[113 119  76 149 144 103 131  89 106 105] = <105>
[113 119  76 154 144 103 131  89 106 105] = <92>
[ 97 181 108  99 132 118 131  89  76 107] = <81>
[108  96 181 101 143 105 137 138  56 106] = <110>
[108  96 181 101 143 105 137 195 119 156] = <32>
start: [154 144 103 131  89] : <92>, 3
start: [119  76 154 144 103] : <92>, 1
asked: [108  96 181 101 143 105 137 195 119 156] : <32>
asked: [113 119  76 154 144 103 131  89 106 105] : <92>
start: [143 105 137 195] : <32>, 4
asked: [108  96 181 101 143 105 137 138  56 106] : <110>

[130 209 186  80 103 104 135] : <8>
[112 180 108 154 104 103 132] : <115>
[112 108 180 123  88  95  75] : <103>
start: [112 180 108] : <115>, 0
start: [186  80 103] : <8>, 2
start: [104 103] : <115>, 4
start: [112 180 108 154] : <115>, 0
start: [103 104] : <8>, 4
start: [123  88  95  75] : <103>, 3

[120 127 141 110] : <4>
[219 133 141 110] : <123>
[169 136 217 133] : <80>
start: [127 141] : <4>, 1
start: [219 133 141] : <123>, 0
start: [217 133] : <80>, 2
start: [169 136] : <80>, 0
start: [136 217 133] : <80>, 1

[146 136 156 159 155 173] -> <21>
[152 168 156 153 162 155] -> <191>
[172 146 152 195 151 176] -> <198>
[156 226 160 176 140 152] -> <183>
[184 144 157 175 186 199] -> <23>
[156 226 160 176 141 170] -> <5>
[146 163 141 152 181 161] -> <119>
[149 148 141 156 148 177] -> <106>
[199 183 189 173 161 160] -> <36>
[157 159 155 160 160 149] -> <55>
start: [153 162] : <191>, 3
start: [146 152 195 151 176] : <198>, 1

[ 87 208 180  83 166 183  64 155 205 145  80  71 147  56 223 155  97 171
 137  35 200  61  64 118 224  78  98 186  39] : <58>
[217 178 154 186  64  95  80 216  98 182 103 115 196 215 157 155  97 143
 180  46 124 143 169 109  63  71 192 184 126] : <143>
[217 178 154 186  64  95  80 216  98 182 103 115 196 215 157 155  97 143
  46  95 137 189  48 115 174 152 170 178 120] : <176>
[186 107 214  85 179  44  95  47 169 204 217 197 104 117 118 186  44  96
  69  66  38  77 111 216 176  98 206  55 180] : <122>
[118 190 118  98 164 122 125 219 211 219  78 206 218  84  81 121  40 170
  93 175 197 144  86  63 185 216  61 118  81] : <147>
[220 209 141  48 140 218 139 155  86 157  77 218  50 115  56 158  96  56
  86 186 182 167 193 111 121  42 170 106 217] : <61>
[217 178 154 186  64  95  80 132  98 182 103 115 196 215 157 155  97 143
  46  95 137 189  48 115 174 152 170 178 120] : <50>
[ 50 169  67 139  41 137  65 132 191 142 167  39 208  99  68 205 200 102
 124 208 127 197 175 153  52 133 217 154 136] : <45>
[ 46 213  39  95 144 101  92 142 103 206 214 150  76 113 147 129 168 137
 136  49 149 102 208  60 198  39  67 104 203] : <77>
asked: [217 178 154 186  64  95  80 216  98 182 103 115 196 215 157 155  97 143
  46  95 137 189  48 115 174 152 170 178 120] : <176>
asked: [ 87 208 180  83 166 183  64 155 205 145  80  71 147  56 223 155  97 171
 137  35 200  61  64 118 224  78  98 186  39] : <58>
start: [117 118 186  44  96  69  66  38] : <122>, 13
asked: [217 178 154 186  64  95  80 132  98 182 103 115 196 215 157 155  97 143
  46  95 137 189  48 115 174 152 170 178 120] : <50>

[219 156 154  81 106] -> <98>
[ 80 140  29 106  81] -> <29>
[ 81 219 154 156 175] -> <39>
start: [106  81] : <29>, 3
start: [219 156 154  81] : <98>, 0
start: [156 175] : <39>, 3
start: [156 154  81] : <98>, 1

[188 110 104 185 131 122  66  91 136  93 148 182 206 139  67] -> <173>
[179 162  93 141 180 186  85  79 124  55  93 155 182 135 142] -> <90>
[ 96 145  86 163 111 151 101 122 128 109 115  64 134  46 197] -> <3>
[185 181 165 150  72 201 132  55 120  99 174  34 138  39 140] -> <172>
[154 215 211  90 173 218  90 119 144  63 166  96 184  87 169] -> <109>
[136 134 130  39  44 119  98 199 195  82 135  65 161  76 126] -> <12>
[188 110 104 185 131 122 134  91 136  93 148 182 206 139  67] -> <91>
[181 171 132 115 107 173 140 191 124  89 120 222 178 162 105] -> <156>
[146 198  87  39 111 164 100 194 162  28  71 156 163  76  77] -> <158>
asked: [188 110 104 185 131 122 134  91 136  93 148 182 206 139  67] : <91>
start: [104 185 131 122  66  91 136  93 148 182 206 139] : <173>, 2
start: [111 151 101] : <3>, 4
start: [150  72 201 132  55 120  99 174  34 138  39] : <172>, 3

[ 65 177 165 154 138 140 102 131 127  86 107 138 112 171 227 157 148  96
 138 141 134 153 172 133 178  96 157 133 174 128 176 193 137 123 109]  <113>
[126  97  85  90 140  69 130 174  84 140 126 126 122 116 122 129 152 164
 134 166 113  71  86 126  65 113  97 226 216 129 153 141  63 131  74]  <33>
[135 187 101 103 118  80 107 149  56 139 151 145 123  79 137 127 186 168
  93 189  65  97 104 124  75 151 123 156 176  71 153 115 131 156 119]  <139>
[ 65 177 165 154 138 140 102 131 127  86 107 138 112 171 227 157 148  96
 138 141 134 153 172 133 178  96 157 133 174  87 176 193 137 123 109]  <38>
[ 86 107 138 112 171 229 135 187 101 102  85  81 124 103 117 117 154 156
 150 161 102 115 166 116 135  91 150 224 216  96 116 168 116 122 112]  <40>
start: [171 229 135 187] : <40>, 4
start: [135 187 101 102] : <40>, 6
asked: [ 65 177 165 154 138 140 102 131 127  86 107 138 112 171 227 157 148  96
 138 141 134 153 172 133 178  96 157 133 174  87 176 193 137 123 109] : <38>
asked: [ 86 107 138 112 171 229 135 187 101 102  85  81 124 103 117 117 154 156
 150 161 102 115 166 116 135  91 150 224 216  96 116 168 116 122 112] : <40>
start: [226 216 129 153 141  63 131  74] : <33>, 27

[115 123 142  99  75 139 101 151] -> <102>
[ 97  74 151 163 185  79  62 177] -> <187>
[126 121 180  97  58 139 153 171] -> <57>
[137  91  87 122 154 132 124  95] -> <62>
[ 89 232 140  90 141  74 119  97] -> <167>
[140  81 155  97  76 151 163 127] -> <164>
[128 146 162  96  77 135 102 163] -> <76>
[142 146 185  99 122 140 138 172] -> <148>
[146 180 132 100 154  62 116 128] -> <144>
start: [185  99 122] : <148>, 2
start: [ 97  76 151 163] : <164>, 3
start: [146 185  99 122 140 138 172] : <148>, 1
start: [141  74] : <167>, 4

[121 111 132 193 114 117 148 141 123 125 136 123 135 127 141 125 129 125
 119 118 132 131 140 139 123 118 138 138 135 117 129 130 122 132 127 139
 116 124 140 127 140 117 123 129 132 130 119 133 122 121 124 123 125 121
 138 128]  <124>
[133 119 121 216 129 134 117 134 129 127 123 141 123 123 135 125 119 136
 125 127 131 119 142 110 126 136 143 116 135 128 129 127 129 123 116 127
 116 127 130 112 125 133 125 125 132 122 133 121 129 122 145 120 123 119
 125 117]  <96>
[133 119 121 216 129 134 117 134 129 127 125 141 123 123 135 125 119 136
 125 127 131 119 142 110 126 136 143 116 135 128 129 127 129 123 116 127
 116 127 132 133 125 125 130 125 112 122 133 125 129 122 145 120 123 133
 125 117]  <24>
start: [117 134 129 127 123] : <96>, 6
start: [117 134 129 127 125 141 123 123 135 125] : <24>, 6
start: [129 127 125 141 123 123 135 125 119 136 125] : <24>, 8
asked: [133 119 121 216 129 134 117 134 129 127 123 141 123 123 135 125 119 136
 125 127 131 119 142 110 126 136 143 116 135 128 129 127 129 123 116 127
 116 127 130 112 125 133 125 125 132 122 133 121 129 122 145 120 123 119
 125 117] : <96>
start: [122 133 121 129 122] : <96>, 45
start: [130 112 125 133 125 125 132] : <96>, 38

[134  96  93 112  90 160 128 114 113 168 155 150 113 189 132  99 123 125
 141  99] : <168>
[111  95 139 118 102 160 149 148 159 146 162 100 155 217 127 113 126 142
 143 117] : <137>
[119 143 155  94 145 152  95 169 181 147 121  51 120 128 130  82 131 162
 224 128] : <78>
[123 117 154 104 110 107 146 125 115 162 155 113 116 145 118 163 134  83
 156 160] : <184>
[143 112  89 129 136 104 128 131 135 142 122 134 179 221 131 185  96 193
 170 105] : <88>
[105 103 102 102 109  78 100 126 103 104 110 107 109  84 127 104 152 191
 129 152] : <59>
[ 93 181 133  89 113 117 138 134 131 130 123 155 147 139 136  67 127 122
 108 134] : <131>
[131 191  70 122  79 106 149 140 107 161 156 164 125 170 130  65 125 130
 208 173] : <97>
[130 103 156 131  99  52 121 113 136 196 138  75 128 130 120 131  82 133
 121 142] : <65>
[156 150  44  98  94 109 136 163  71  89 145 176 147 168 117 211 131  99
  96 161] : <127>
start: [ 52 121 113 136 196 138  75 128 130 120 131] : <65>, 5
start: [120 128 130  82 131] : <78>, 12

